[[141 130 133 132 123]
 [156 153 135 145 147]]
->
[[130 133]
 [153 135]]

[[132 108 127 134 133]
 [136 129 150 109 126]]
->
[[108 127]
 [129 150]]

[[138 144 139]
 [146 107 154]
 [129 130 128]
 [150 119 151]
 [151 113 153]]
->
[[144 139]
 [107 154]]

[[152 113 128]
 [115 141 136]
 [150 111 131]]
->
[[113 128]
 [141 136]]

[[153 113 152 145]
 [148 115 148 143]]
->
[[113 152]
 [115 148]]

[[120 133 144 136 124]
 [137 127 152 135 109]
 [135 130 132 123 134]
 [143 131 135 127 127]]
->
[[133 144]
 [127 152]]

[[134 126 132 125 126]
 [104 132 146 128 123]
 [135 127 132 126 125]
 [146 125 115 127 125]]
->
[[126 132]
 [132 146]]

[[138 144 127 114]
 [131 128 156 126]
 [118 104 112 127]
 [131 104 126 119]
 [143 124 111 116]]
->
[[144 127]
 [128 156]]
---
[[135 115 130 136 119 108 133 156 151 124 115 124]
 [132 141 126 127 124 128 126 117 111 124 135 127]
 [123 138 126 122 135 143 125 107 111 131 138 131]
 [130 125 129 130 125 121 129 136 134 126 125 126]
 [138 124 129 136 122 114 131 143 143 126 119 129]
 [138 123 129 136 119 111 131 146 144 125 119 127]
 [132 126 128 130 125 121 129 134 134 126 126 127]]
->
[[127 126 126 134 134 129 121 125 130 128 126 132]
 [127 119 125 144 146 131 111 119 136 129 123 138]
 [129 119 126 143 143 131 114 122 136 129 124 138]
 [126 125 126 134 136 129 121 125 130 129 125 130]
 [131 138 131 111 107 125 143 135 122 126 138 123]
 [127 135 124 111 117 126 128 124 127 126 141 132]
 [124 115 124 151 156 133 108 119 136 130 115 135]]

[[131 125 111 131 120 128 132]
 [128 126 118 153 135 127 124]]
->
[[124 127 135 153 118 126 128]
 [132 128 120 131 111 125 131]]

[[123 123 117 128 134 128 126 128 129 130 129 103 123 124 129]
 [127 125 128 122 125 127 130 128 128 131 126 108 123 125 127]
 [128 127 126 126 126 128 125 128 131 128 126 120 122 123 129]]
->
[[129 123 122 120 126 128 131 128 125 128 126 126 126 127 128]
 [127 125 123 108 126 131 128 128 130 127 125 122 128 125 127]
 [129 124 123 103 129 130 129 128 126 128 134 128 117 123 123]]

[[124 126 131 111 114 151 146 125 122 131]
 [131 120 130 103 116 149 145 122 122 124]]
->
[[124 122 122 145 149 116 103 130 120 131]
 [131 122 125 146 151 114 111 131 126 124]]

[[104 141 150 149 127]
 [139 121 119 118 129]
 [121 136 137 148 135]
 [108 136 148 138 124]
 [127 123 123 117 125]
 [133 123 117 118 129]
 [109 139 140 147 131]
 [138 124 122 126 133]
 [140 119 111 112 128]
 [126 130 131 133 131]]
->
[[131 133 131 130 126]
 [128 112 111 119 140]
 [133 126 122 124 138]
 [131 147 140 139 109]
 [129 118 117 123 133]
 [125 117 123 123 127]
 [124 138 148 136 108]
 [135 148 137 136 121]
 [129 118 119 121 139]
 [127 149 150 141 104]]

[[119 105 138 141 113 112 129 101 140 143 102]
 [120 107 142 132 114 112 131  99 136 123 111]
 [117 105 142 135 113 112 126 100 138 141 105]
 [127 122 133 127 124 122 133 117 130 119 124]
 [126 125 129 131 127 126 128 126 131 138 121]]
->
[[121 138 131 126 128 126 127 131 129 125 126]
 [124 119 130 117 133 122 124 127 133 122 127]
 [105 141 138 100 126 112 113 135 142 105 117]
 [111 123 136  99 131 112 114 132 142 107 120]
 [102 143 140 101 129 112 113 141 138 105 119]]

[[116 131 149 117 118 148 102 132 120 137 124 110 122]
 [101 121 129 128 150 107 138 132 127 141 108 152 137]
 [126 145 115 123 129  99 152 129 128 115 107 145 146]
 [130 121 130 128 142 117 115 119 132 147 110 151 116]
 [128 139 145 128 157 106 154 118 127 112 127 134 136]
 [128 135 150 156 128 130 128 155 119 133 134 129 150]
 [134 126 147 152 117 145 115 125 136 138 135 146 121]]
->
[[121 146 135 138 136 125 115 145 117 152 147 126 134]
 [150 129 134 133 119 155 128 130 128 156 150 135 128]
 [136 134 127 112 127 118 154 106 157 128 145 139 128]
 [116 151 110 147 132 119 115 117 142 128 130 121 130]
 [146 145 107 115 128 129 152  99 129 123 115 145 126]
 [137 152 108 141 127 132 138 107 150 128 129 121 101]
 [122 110 124 137 120 132 102 148 118 117 149 131 116]]

[[132 127 134 135 121 126 118 130 113 131 135 118 139 136 129]
 [130 141 123 132 123 133 119 136 102 132 128 121 150 136 125]
 [131 153 113 132 124 133 117 137  99 132 140 129 155 137 124]]
->
[[124 137 155 129 140 132  99 137 117 133 124 132 113 153 131]
 [125 136 150 121 128 132 102 136 119 133 123 132 123 141 130]
 [129 136 139 118 135 131 113 130 118 126 121 135 134 127 132]]

[[134 126 115 125 118 128 132]
 [105 122 121 119 123 141 120]
 [134 138 114 128 124 128 137]
 [113 129 126 127 129 132 123]
 [121 114 130 119 127 136 121]]
->
[[121 136 127 119 130 114 121]
 [123 132 129 127 126 129 113]
 [137 128 124 128 114 138 134]
 [120 141 123 119 121 122 105]
 [132 128 118 125 115 126 134]]
